Below are the code and all the weights of a small trained network. Each question names an input and a class and asks about switching units off, where a switched-off unit gives its printed mean instead of its output.

import numpy as np


def w(rows, s, z=0):
    codes = np.array(rows[::2]) - 128.0
    scale = np.full(codes.shape[1], s)
    scale[-1] = z or s
    return codes * scale


def norm(h):
    return h / np.sqrt((h * h).mean(-1, keepdims=True) + 1e-5)


def f(y):
    return y / 2 * (1 + np.tanh(0.7978845608 * (y + 0.044715 * y**3)))


def log_softmax(a):
    a = a - a.max(-1, keepdims=True)
    return a - np.log(np.exp(a).sum(-1, keepdims=True))


def net(x, mask):
    res = np.array(x, float).reshape(1, 3) / 4 @ E
    u = 0
    for l in range(2):
        y = f(norm(res) @ A[l][:, :-1].T + A[l][:, -1])
        res = res + np.where(mask[u : u + 10], y, B[l][:, -1]) @ B[l][:, :-1]
        u += 10
    return log_softmax(norm(res)[-1] @ U[:, :-1].T + U[:, -1])


A, B = {}, {}
E = w([
[202,165,172],'x0',
[69,181,203],'x1',
[104,2,241],'x2',
],0.007)
A[0] = w([
[122,147,135,103],'L0N0',
[42,105,88,2],'L0N1',
[126,175,190,121],'L0N2',
[149,194,218,186],'L0N3',
[182,186,113,57],'L0N4',
[210,195,160,97],'L0N5',
[134,115,125,64],'L0N6',
[124,89,162,61],'L0N7',
[216,96,237,131],'L0N8',
[253,96,122,99],'L0N9',
],0.021,0.0028)
B[0] = w([
[139,131,128,134],'L0N0',
[128,37,19,179],'L0N1',
[220,110,126,183],'L0N2',
[218,86,126,223],'L0N3',
[64,167,179,201],'L0N4',
[24,94,40,218],'L0N5',
[135,133,125,123],'L0N6',
[120,193,154,166],'L0N7',
[40,166,61,255],'L0N8',
[254,81,128,222],'L0N9',
],0.027,0.0094)
A[1] = w([
[68,202,110,119],'L1N0',
[159,133,115,2],'L1N1',
[120,152,129,107],'L1N2',
[251,76,138,186],'L1N3',
[91,121,159,58],'L1N4',
[208,110,175,200],'L1N5',
[83,40,178,168],'L1N6',
[159,147,119,118],'L1N7',
[129,140,131,72],'L1N8',
[109,135,111,71],'L1N9',
],0.024,0.0032)
B[1] = w([
[50,212,144,211],'L1N0',
[158,89,138,136],'L1N1',
[100,118,121,128],'L1N2',
[233,207,195,253],'L1N3',
[180,137,99,126],'L1N4',
[204,167,72,171],'L1N5',
[175,198,2,145],'L1N6',
[139,43,147,141],'L1N7',
[117,94,117,118],'L1N8',
[116,154,148,152],'L1N9',
],0.027,0.011)
U = w([
[45,184,126,190],'0',
[255,138,135,171],'1',
[146,98,69,219],'2',
[154,164,117,172],'3',
[134,117,225,48],'4',
[127,112,215,22],'5',
[136,117,213,44],'6',
[133,122,191,1],'7',
],0.019,0.0092)

Each question gives the input, the list of numbers given to net, and the class t.
The units are the neurons (one row each of A and B). Each row of codes is followed by its name. A weight is (code - 128) times the scale printed after its matrix; where a second scale follows, it is the last column's (A, B and U).
mask holds one flag per neuron, layer by layer. A switched-off neuron (its flag False) gives its mean, the last column of its row in B, instead of its output. The means were averaged over made-up inputs and are rounded, as every weight is.
A unit's drop is (log p(t) with every unit on - log p(t) with that unit switched off) / (log p(t) with every unit on - log p(t) with every unit switched off).
The circuit of an input: a set's keep is (log p(t) with only the set's units on - log p(t) with every unit switched off) / (log p(t) with every unit on - log p(t) with every unit switched off). Starting from the 12 units with the biggest drops (on a tie, the unit counted first), units are removed one at a time, each time the one whose removal leaves the highest keep (on an exact tie, the one counted first), for as long as the keep stays at least 0.8.
units of the circuit, in order: the units of the circuit, biggest drop first
most important unit: the unit with the biggest drop
top k neurons: the k neurons with the biggest drops, biggest first
top k neurons in layer l: the k neurons of layer l with the biggest drops, biggest first
drop of u: that unit's drop, to one decimal
input [7,-4,-1], class 2: top 2 neurons : [L0N5 L0N9]
input [7,1,3], class 2: units of the circuit, in order : [L0N8 L0N3 L1N3]
input [-8,-3,7], class 2: top 4 neurons in layer 0 : [L0N9 L0N8 L0N1 L0N4]
input [5,-3,-2], class 2: top 2 neurons : [L0N5 L0N9]
input [-5,-4,5], class 0: units of the circuit, in order : [L0N9]
input [7,4,-4], class 2: top 4 neurons : [L0N5 L0N3 L0N9 L0N4]
input [6,4,0], class 2: top 2 neurons : [L0N5 L0N8]
input [4,3,0], class 2: top 3 neurons : [L0N5 L0N8 L0N3]
input [7,8,-8], class 0: top 2 neurons in layer 0 : [L0N4 L0N9]
input [-6,-1,-6], class 0: top 4 neurons : [L0N3 L0N9 L0N2 L1N3]
input [-2,-6,-6], class 0: top 4 neurons in layer 0 : [L0N1 L0N4 L0N2 L0N3]
input [-4,-6,7], class 0: top 2 neurons in layer 0 : [L0N3 L0N7]
input [-8,5,-5], class 2: top 3 neurons : [L0N1 L0N9 L0N3]
input [-8,-4,3], class 2: top 3 neurons in layer 0 : [L0N9 L0N3 L0N2]
input [7,-2,5], class 2: most important unit : L0N8
input [4,3,6], class 0: top 2 neurons : [L0N8 L0N9]
input [-8,-6,-5], class 2: top 3 neurons : [L0N9 L0N3 L0N2]
input [2,-5,-8], class 0: drop of L1N3 : 0.0
input [-5,2,0], class 2: drop of L0N2 : 0.1
input [1,3,6], class 0: drop of L0N8 : 1.6
